Below is a small trained network, with its code and all its weights. Each question gives an input and a target symbol and asks what happens when units are switched off, that is, made to give their printed mean instead of their output.

import numpy as np


def w(rows, s, z=0):
    codes = np.array(rows[::2]) - 128.0
    scale = np.full(codes.shape[1], s)
    scale[-1] = z or s
    return codes * scale


def norm(h):
    return h / np.sqrt((h * h).mean(-1, keepdims=True) + 1e-5)


def f(y):
    return np.maximum(y, 0)


def softmax(a):
    e = np.exp(a - a.max(-1, keepdims=True))
    return e / e.sum(-1, keepdims=True)


def log_softmax(a):
    a = a - a.max(-1, keepdims=True)
    return a - np.log(np.exp(a).sum(-1, keepdims=True))


def net(x, mask):
    ids = ['ΛΦβδεζμξστψ'.index(c) for c in x.split()]
    T = len(ids)
    res = E[ids] + P[:T]
    u = 0
    for l in range(3):
        r = norm(res)
        for j in range(2):
            rows = slice(4 * j, 4 * j + 4)
            q, k, v = (r @ M[l][rows].T for M in (Q, K, V))
            z = softmax(np.where(np.tri(T) > 0, q @ k.T / 4**0.5, -1e9)) @ v
            o = O[l][rows]
            res = res + np.where(mask[u + j], z, o[:, -1]) @ o[:, :-1]
        u += 2
        y = f(norm(res) @ A[l][:, :-1].T + A[l][:, -1])
        res = res + np.where(mask[u : u + 4], y, B[l][:, -1]) @ B[l][:, :-1]
        u += 4
    return log_softmax(norm(res)[-1] @ U[:, :-1].T + U[:, -1])


Q, K, V, O, A, B = {}, {}, {}, {}, {}, {}
E = w([
[124,64,133,92,108,152,78,100],'Λ',
[116,107,160,142,104,177,157,134],'Φ',
[189,118,162,177,150,169,173,110],'β',
[212,179,24,193,76,2,16,94],'δ',
[88,105,144,131,116,124,163,124],'ε',
[137,120,151,114,102,175,118,80],'ζ',
[71,66,101,92,99,104,140,133],'μ',
[164,106,129,179,117,169,169,124],'ξ',
[105,140,122,134,114,119,166,78],'σ',
[85,75,174,111,54,117,95,151],'τ',
[140,117,115,157,102,160,150,97],'ψ',
],0.023)
P = w([
[130,136,90,197,97,133,132,68],'0',
[112,144,83,113,202,175,81,175],'1',
[144,147,76,88,109,146,149,157],'2',
[87,151,99,133,60,178,94,186],'3',
[142,113,213,94,167,99,126,59],'4',
[102,168,164,250,86,177,108,52],'5',
],0.017)
Q[0] = w([
[120,155,137,150,120,102,121,189],'0.h1',
[146,81,158,126,174,106,107,123],'0.h1',
[128,117,186,160,74,78,128,119],'0.h1',
[90,163,125,150,163,160,137,130],'0.h1',
[78,125,111,206,103,220,105,148],'0.h2',
[111,90,219,156,142,57,123,41],'0.h2',
[41,196,100,246,170,136,100,67],'0.h2',
[170,87,194,126,190,94,88,90],'0.h2',
],0.012)
K[0] = w([
[136,138,113,105,138,132,111,101],'0.h1',
[91,153,105,123,158,166,113,176],'0.h1',
[185,156,80,92,121,124,100,144],'0.h1',
[121,128,136,77,98,148,149,128],'0.h1',
[154,79,121,95,74,96,204,91],'0.h2',
[155,167,98,45,173,166,103,250],'0.h2',
[213,142,99,75,76,104,163,141],'0.h2',
[114,192,80,111,138,136,117,197],'0.h2',
],0.012)
V[0] = w([
[87,92,169,131,141,205,90,95],'0.h1',
[105,124,191,118,85,115,145,73],'0.h1',
[165,146,126,199,106,148,104,129],'0.h1',
[85,45,124,123,116,199,168,130],'0.h1',
[97,126,2,129,137,108,115,99],'0.h2',
[139,167,137,107,187,134,130,90],'0.h2',
[169,84,127,104,109,128,40,141],'0.h2',
[48,75,151,158,133,173,196,145],'0.h2',
],0.017)
O[0] = w([
[95,144,65,96,93,78,184,153,159],'0.h1',
[137,98,106,60,149,72,123,177,144],'0.h1',
[90,160,126,121,120,174,141,202,195],'0.h1',
[165,109,121,109,145,70,255,94,169],'0.h1',
[11,20,100,191,112,87,158,23,189],'0.h2',
[43,233,78,171,157,95,87,165,6],'0.h2',
[161,21,131,178,20,156,84,215,177],'0.h2',
[79,187,96,18,77,126,170,60,194],'0.h2',
],0.012,0.013)
A[0] = w([
[164,197,43,163,73,68,28,68,168],'0.n1',
[146,98,173,49,134,86,146,126,103],'0.n2',
[79,41,126,99,2,89,125,251,253],'0.n3',
[143,166,54,119,153,88,101,145,69],'0.n4',
],0.013,0.0081)
B[0] = w([
[155,80,54,168,165,144,82,200,150],'0.n1',
[127,130,183,141,70,207,200,143,164],'0.n2',
[168,168,137,150,225,141,188,68,252],'0.n3',
[249,95,164,147,132,197,163,128,130],'0.n4',
],0.016,0.025)
Q[1] = w([
[159,60,31,188,195,160,153,87],'1.h1',
[44,184,174,111,161,147,159,115],'1.h1',
[151,131,40,86,81,118,53,184],'1.h1',
[139,135,72,110,177,154,49,147],'1.h1',
[106,176,221,186,120,178,119,113],'1.h2',
[174,200,111,107,249,159,191,151],'1.h2',
[98,62,96,133,226,150,180,61],'1.h2',
[109,136,177,130,57,191,37,124],'1.h2',
],0.014)
K[1] = w([
[138,40,152,210,110,164,128,82],'1.h1',
[159,103,156,101,59,56,85,146],'1.h1',
[79,151,47,144,166,191,128,182],'1.h1',
[150,84,39,142,169,191,100,179],'1.h1',
[186,135,160,39,116,105,221,70],'1.h2',
[249,144,44,190,144,71,100,143],'1.h2',
[153,163,151,218,18,78,128,78],'1.h2',
[97,125,165,52,223,191,239,101],'1.h2',
],0.013)
V[1] = w([
[167,58,66,143,132,64,56,186],'1.h1',
[124,215,167,140,97,67,111,132],'1.h1',
[133,145,152,74,118,139,85,136],'1.h1',
[214,155,131,62,165,161,115,94],'1.h1',
[148,100,6,134,86,125,110,111],'1.h2',
[149,129,66,181,169,160,131,78],'1.h2',
[127,82,74,147,54,97,31,165],'1.h2',
[62,107,104,141,95,201,177,200],'1.h2',
],0.013)
O[1] = w([
[143,122,62,75,155,67,191,56,46],'1.h1',
[167,152,13,155,81,139,102,155,67],'1.h1',
[135,128,98,148,114,201,127,57,81],'1.h1',
[120,183,146,128,180,105,20,131,162],'1.h1',
[112,182,187,210,133,41,255,209,129],'1.h2',
[113,107,193,229,151,42,112,129,178],'1.h2',
[135,115,73,221,56,90,227,105,6],'1.h2',
[134,86,140,161,114,232,161,156,137],'1.h2',
],0.0097,0.018)
A[1] = w([
[146,113,230,130,120,184,132,129,185],'1.n1',
[96,126,49,71,60,71,98,161,253],'1.n2',
[185,248,94,57,36,130,80,198,242],'1.n3',
[75,188,158,62,59,143,99,124,120],'1.n4',
],0.015,0.0044)
B[1] = w([
[149,134,95,184,165,176,109,60,251],'1.n1',
[138,206,101,199,171,201,82,70,133],'1.n2',
[105,144,238,251,56,2,183,241,146],'1.n3',
[173,196,18,210,91,85,165,67,166],'1.n4',
],0.012,0.02)
Q[2] = w([
[41,186,241,132,169,192,197,85],'2.h1',
[147,74,4,143,126,109,16,182],'2.h1',
[130,121,140,149,188,176,97,119],'2.h1',
[175,106,22,83,126,104,69,156],'2.h1',
[182,75,116,46,107,122,160,173],'2.h2',
[125,161,197,185,232,158,99,125],'2.h2',
[191,146,162,26,13,95,144,127],'2.h2',
[138,154,211,146,148,154,215,45],'2.h2',
],0.015)
K[2] = w([
[163,66,76,207,64,71,5,130],'2.h1',
[167,171,203,93,205,168,246,174],'2.h1',
[148,79,123,112,138,135,131,41],'2.h1',
[101,158,199,74,185,189,197,161],'2.h1',
[125,130,167,58,154,208,161,192],'2.h2',
[179,151,157,199,175,79,89,61],'2.h2',
[152,217,207,14,121,163,188,148],'2.h2',
[182,162,201,186,59,131,101,51],'2.h2',
],0.013)
V[2] = w([
[179,76,1,139,151,143,129,187],'2.h1',
[154,118,57,140,162,83,70,117],'2.h1',
[133,175,47,181,147,121,104,142],'2.h1',
[112,135,234,58,93,112,109,112],'2.h1',
[103,141,145,159,195,60,115,128],'2.h2',
[75,123,118,124,117,171,72,104],'2.h2',
[214,159,142,86,137,111,159,78],'2.h2',
[121,77,73,113,183,177,113,141],'2.h2',
],0.016)
O[2] = w([
[166,130,170,213,77,126,216,8,11],'2.h1',
[130,189,169,130,172,54,151,96,44],'2.h1',
[111,182,179,120,80,75,146,86,91],'2.h1',
[151,50,86,40,194,98,141,215,52],'2.h1',
[153,237,142,158,81,57,114,159,254],'2.h2',
[111,124,186,164,205,139,112,109,15],'2.h2',
[153,167,79,179,81,141,178,43,243],'2.h2',
[152,158,142,214,152,115,178,41,132],'2.h2',
],0.012,0.0065)
A[2] = w([
[147,189,188,73,154,118,125,164,1],'2.n1',
[147,140,222,168,128,76,175,74,85],'2.n2',
[193,126,52,97,214,180,4,134,196],'2.n3',
[196,25,18,149,94,43,162,212,167],'2.n4',
],0.014,0.0046)
B[2] = w([
[196,101,121,95,112,47,114,156,140],'2.n1',
[160,118,65,174,23,142,190,137,227],'2.n2',
[123,168,145,120,108,145,253,88,253],'2.n3',
[128,136,203,218,84,117,200,91,199],'2.n4',
],0.016,0.012)
U = w([
[155,143,97,178,83,49,207,89,124],'Λ',
[160,129,94,107,25,162,140,187,140],'Φ',
[79,225,166,157,113,193,161,96,3],'β',
[247,117,177,80,129,189,140,126,115],'δ',
[76,162,159,107,180,61,139,117,149],'ε',
[120,65,126,144,106,139,74,119,222],'ζ',
[91,176,32,98,121,105,171,61,81],'μ',
[45,128,186,128,146,148,157,170,111],'ξ',
[162,226,161,108,197,75,182,117,24],'σ',
[104,55,168,91,104,80,158,107,140],'τ',
[183,176,148,116,125,136,30,152,254],'ψ',
],0.012,0.0075)

Each question gives the input, a string of symbols that net reads in full, and the target symbol t.
The units are the heads (4 rows each of Q, K, V and O) and the neurons (one row each of A and B). Each row of codes is followed by its name. A weight is (code - 128) times the scale printed after its matrix; where a second scale follows, it is the last column's (O, A, B and U).
mask holds one flag per unit, layer by layer, with each layer's heads first. A switched-off unit (its flag False) gives its mean, the last column of its rows in O or B, instead of its output. The means were averaged over made-up inputs and are rounded, as every weight is.
A unit's drop is (log p(t) with every unit on - log p(t) with that unit switched off) / (log p(t) with every unit on - log p(t) with every unit switched off).
The circuit of an input: a set's keep is (log p(t) with only the set's units on - log p(t) with every unit switched off) / (log p(t) with every unit on - log p(t) with every unit switched off). Starting from the 12 units with the biggest drops (on a tie, the unit counted first), units are removed one at a time, each time the one whose removal leaves the highest keep (on an exact tie, the one counted first), for as long as the keep stays at least 0.8.
circuit, biggest first: the units of the circuit, biggest drop first
k most important neurons of layer l: the k neurons of layer l with the biggest drops, biggest first
which heads matter: for each layer, one digit per head in row order, 1 if its drop is at least 0.15 and else 0, layers parted by /
input τ τ τ ξ ξ ξ, target δ: which heads matter -> 01 / 00 / 00
input τ τ τ Φ ε, target δ: circuit, biggest first -> [0.h2; 2.h1]
input Φ σ ψ τ τ, target ε: which heads matter -> 01 / 00 / 00
input δ τ τ δ, target ζ: circuit, biggest first -> [0.h2; 0.h1]
input Φ ε ψ, target Φ: circuit, biggest first -> [0.h2; 0.n3; 2.h1]
input τ τ δ δ τ τ, target ζ: circuit, biggest first -> [0.h2]
input ζ τ τ, target σ: which heads matter -> 11 / 00 / 00
input σ τ ψ σ, target ε: 2 most important neurons of layer 0 -> [0.n2; 0.n3]
input β Φ Φ τ δ δ, target Φ: 2 most important neurons of layer 0 -> [0.n3; 0.n1]
input ξ β τ τ τ β, target δ: which heads matter -> 11 / 00 / 00
input τ δ τ τ, target ψ: circuit, biggest first -> [0.h1; 1.h2; 2.h2]
input τ β ζ, target δ: which heads matter -> 01 / 00 / 00
input ζ τ Λ τ, target σ: circuit, biggest first -> [0.h2; 0.n3; 0.h1; 1.h2]
input τ τ τ τ δ δ, target δ: circuit, biggest first -> [0.h1; 2.n3; 0.h2; 2.h1]
input τ τ ψ ε Λ Λ, target ξ: which heads matter -> 01 / 00 / 10
input δ ξ δ, target ζ: circuit, biggest first -> [0.h1; 0.h2]
input ζ ε μ σ ξ β, target τ: which heads matter -> 11 / 00 / 10
input Φ Λ β, target Φ: most important neuron of layer 1 -> [1.n3]
input δ σ ε τ Φ, target Λ: circuit, biggest first -> [1.h2; 2.n2]
input δ Λ δ β Φ Λ, target ζ: circuit, biggest first -> [0.h2]
input Φ Φ δ Λ, target Λ: which heads matter -> 00 / 00 / 10
input Λ ε τ τ, target Λ: which heads matter -> 11 / 00 / 01
input ψ σ τ, target ξ: which heads matter -> 01 / 11 / 10
input ψ τ τ, target ξ: which heads matter -> 01 / 10 / 10
input ε ξ δ δ, target μ: which heads matter -> 11 / 10 / 00
input Φ τ τ δ ζ, target Λ: which heads matter -> 01 / 01 / 10
input τ δ Λ, target Λ: which heads matter -> 00 / 01 / 10
input τ ψ ε, target δ: 2 most important neurons of layer 0 -> [0.n2; 0.n3]
input β ξ ψ, target ψ: most important neuron of layer 1 -> [1.n3]
input Φ τ Φ τ, target Φ: which heads matter -> 11 / 10 / 10
